Here is a tiny trained network, its code and every weight. The questions are about switching its units off for an input and a class, where a switched-off unit gives its printed mean instead of its output.

import numpy as np


def w(rows, s, z=0):
    codes = np.array(rows[::2]) - 128.0
    scale = np.full(codes.shape[1], s)
    scale[-1] = z or s
    return codes * scale


def norm(h):
    return h / np.sqrt((h * h).mean(-1, keepdims=True) + 1e-5)


def f(y):
    return np.maximum(y, 0)


def log_softmax(a):
    a = a - a.max(-1, keepdims=True)
    return a - np.log(np.exp(a).sum(-1, keepdims=True))


def net(x, mask):
    res = np.array(x, float).reshape(1, 5) / 4 @ E
    u = 0
    for l in range(3):
        y = f(norm(res) @ A[l][:, :-1].T + A[l][:, -1])
        res = res + np.where(mask[u : u + 9], y, B[l][:, -1]) @ B[l][:, :-1]
        u += 9
    return log_softmax(norm(res)[-1] @ U[:, :-1].T + U[:, -1])


A, B = {}, {}
E = w([
[83,248,83,199,211],'x0',
[82,134,222,127,188],'x1',
[86,212,136,2,52],'x2',
[166,147,61,108,188],'x3',
[210,218,206,156,117],'x4',
],0.00064)
A[0] = w([
[33,129,98,54,210,7],'0.n0',
[138,174,87,213,159,33],'0.n1',
[64,107,143,186,194,137],'0.n2',
[49,126,98,124,33,116],'0.n3',
[99,164,131,97,238,115],'0.n4',
[157,94,255,128,152,41],'0.n5',
[140,61,56,100,169,152],'0.n6',
[105,38,182,60,79,122],'0.n7',
[204,187,158,96,82,40],'0.n8',
],0.0023,0.0021)
B[0] = w([
[7,29,96,8,230,154],'0.n0',
[116,185,86,240,210,158],'0.n1',
[144,145,111,109,67,223],'0.n2',
[104,105,164,133,65,203],'0.n3',
[81,137,53,78,147,192],'0.n4',
[104,18,244,192,90,180],'0.n5',
[159,131,104,94,107,233],'0.n6',
[109,181,103,179,161,251],'0.n7',
[223,251,203,24,30,161],'0.n8',
],0.0032,0.0013)
A[1] = w([
[140,169,102,70,111,69],'1.n0',
[113,75,252,170,160,80],'1.n1',
[104,162,87,230,172,37],'1.n2',
[111,114,138,148,80,103],'1.n3',
[117,91,55,183,155,122],'1.n4',
[183,180,175,108,123,49],'1.n5',
[208,177,178,111,71,4],'1.n6',
[154,89,64,208,177,85],'1.n7',
[189,136,128,177,61,124],'1.n8',
],0.0036,0.0028)
B[1] = w([
[207,150,138,151,119,171],'1.n0',
[250,44,163,251,2,247],'1.n1',
[114,254,200,253,244,195],'1.n2',
[115,116,110,171,87,176],'1.n3',
[159,120,236,98,156,249],'1.n4',
[132,205,136,33,5,170],'1.n5',
[144,250,252,2,80,186],'1.n6',
[155,67,229,73,212,231],'1.n7',
[118,156,136,45,167,243],'1.n8',
],0.0031,0.0014)
A[2] = w([
[78,65,110,174,126,6],'2.n0',
[9,113,125,99,116,107],'2.n1',
[40,115,146,168,29,47],'2.n2',
[217,78,164,137,112,99],'2.n3',
[93,163,145,253,208,35],'2.n4',
[152,138,111,157,110,5],'2.n5',
[152,244,92,218,208,167],'2.n6',
[55,62,133,125,204,226],'2.n7',
[90,185,73,70,176,128],'2.n8',
],0.0032,0.0027)
B[2] = w([
[137,84,21,7,51,129],'2.n0',
[21,41,56,59,152,179],'2.n1',
[64,53,65,94,2,162],'2.n2',
[129,14,118,181,93,202],'2.n3',
[252,185,241,175,248,172],'2.n4',
[26,91,13,190,70,128],'2.n5',
[85,214,71,252,44,218],'2.n6',
[159,179,142,104,238,254],'2.n7',
[66,44,54,197,175,191],'2.n8',
],0.0033,0.0022)
U = w([
[51,251,8,241,52,4],'0',
[238,248,245,11,17,252],'1',
[244,8,236,78,238,171],'2',
[193,50,12,15,9,4],'3',
[246,3,241,221,23,223],'4',
[3,26,6,12,238,163],'5',
[13,21,29,8,4,113],'6',
[240,246,248,248,249,251],'7',
],0.0036,0.0034)

Each question gives the input, the list of numbers given to net, and the class t.
The units are the neurons (one row each of A and B). Each row of codes is followed by its name. A weight is (code - 128) times the scale printed after its matrix; where a second scale follows, it is the last column's (A, B and U).
mask holds one flag per neuron, layer by layer. A switched-off neuron (its flag False) gives its mean, the last column of its row in B, instead of its output. The means were averaged over made-up inputs and are rounded, as every weight is.
A unit's drop is (log p(t) with every unit on - log p(t) with that unit switched off) / (log p(t) with every unit on - log p(t) with every unit switched off).
The circuit of an input: a set's keep is (log p(t) with only the set's units on - log p(t) with every unit switched off) / (log p(t) with every unit on - log p(t) with every unit switched off). Starting from the 12 units with the biggest drops (on a tie, the unit counted first), units are removed one at a time, each time the one whose removal leaves the highest keep (on an exact tie, the one counted first), for as long as the keep stays at least 0.8.
circuit, biggest first: the units of the circuit, biggest drop first
most important unit: the unit with the biggest drop
top k neurons: the k neurons with the biggest drops, biggest first
top k neurons in layer l: the k neurons of layer l with the biggest drops, biggest first
drop of u: that unit's drop, to one decimal
input [4,7,-5,-3,-7], class 5: top 4 neurons => [0.n7 0.n0 0.n2 0.n4]
input [-4,1,-4,8,8], class 1: circuit, biggest first => [1.n6 1.n5]
input [5,-1,1,-2,7], class 0: most important unit => 0.n1
input [-5,7,7,2,-1], class 5: circuit, biggest first => [1.n1 2.n1 1.n4]
input [7,8,2,6,0], class 5: circuit, biggest first => [0.n4 2.n8]
input [0,3,3,7,2], class 0: top 2 neurons => [1.n0 2.n6]
input [2,6,2,-8,-6], class 6: top 2 neurons => [2.n2 0.n3]
input [-2,2,8,3,-3], class 5: top 2 neurons => [1.n1 0.n0]
input [1,8,3,-6,4], class 4: top 2 neurons => [1.n1 0.n5]
input [2,-3,1,6,3], class 0: top 2 neurons in layer 0 => [0.n7 0.n8]
input [8,7,4,2,-2], class 5: drop of 0.n0 => 0.2
input [8,7,3,-8,4], class 0: drop of 1.n3 => 0.0
input [6,1,4,8,4], class 0: drop of 0.n7 => 0.1
input [7,0,1,1,8], class 0: most important unit => 2.n6
input [7,8,0,-5,-6], class 5: drop of 2.n1 => 0.1
